[[133 138 119 124 132 124 121 148]
 [140 114 118 143 137 131 143 128]
 [116 137 123 132 104 113 125 114]
 [128 150 132 112 129 151 105 121]
 [137 115 131 126 148 110 148 112]
 [148 121 118 133 135 147 127 139]]
The last entry, reading row by row: 139
The entry directly above the smallest entry -> 137
Give the smallest entry.
104
The entry in the top-right corner is 148
Give the second entry, reading row by row.
138
Give the entry in the bottom-left corner.
148
Give the smallest entry in the last column.
112
Give the entry just right of the smallest entry.
113
Give the top-left entry.
133
Give the entry just left of 110.
148
The entry just left of 115 -> 137
Give the entry directly below the smallest entry.
129
Give the smallest entry in the first column.
116
The second entry on the diagonal from the top-right corner: 143
Give the second smallest entry.
105
The entry just left of 127: 147
The fourth entry, reading row by row is 124

grid = [137 134 147 139 146 127 121 156 136 147 146 135 142 118]
What is the entry just right of 156?
A: 136
What is the entry just right of 135?
A: 142
What is the second entry from the left?
A: 134
What is the entry just left of 156?
A: 121

X = [134 122 133 129 135 105 129 134 117 132 118]
Report the entry just right of 122.
133
The entry just right of the largest entry is 105
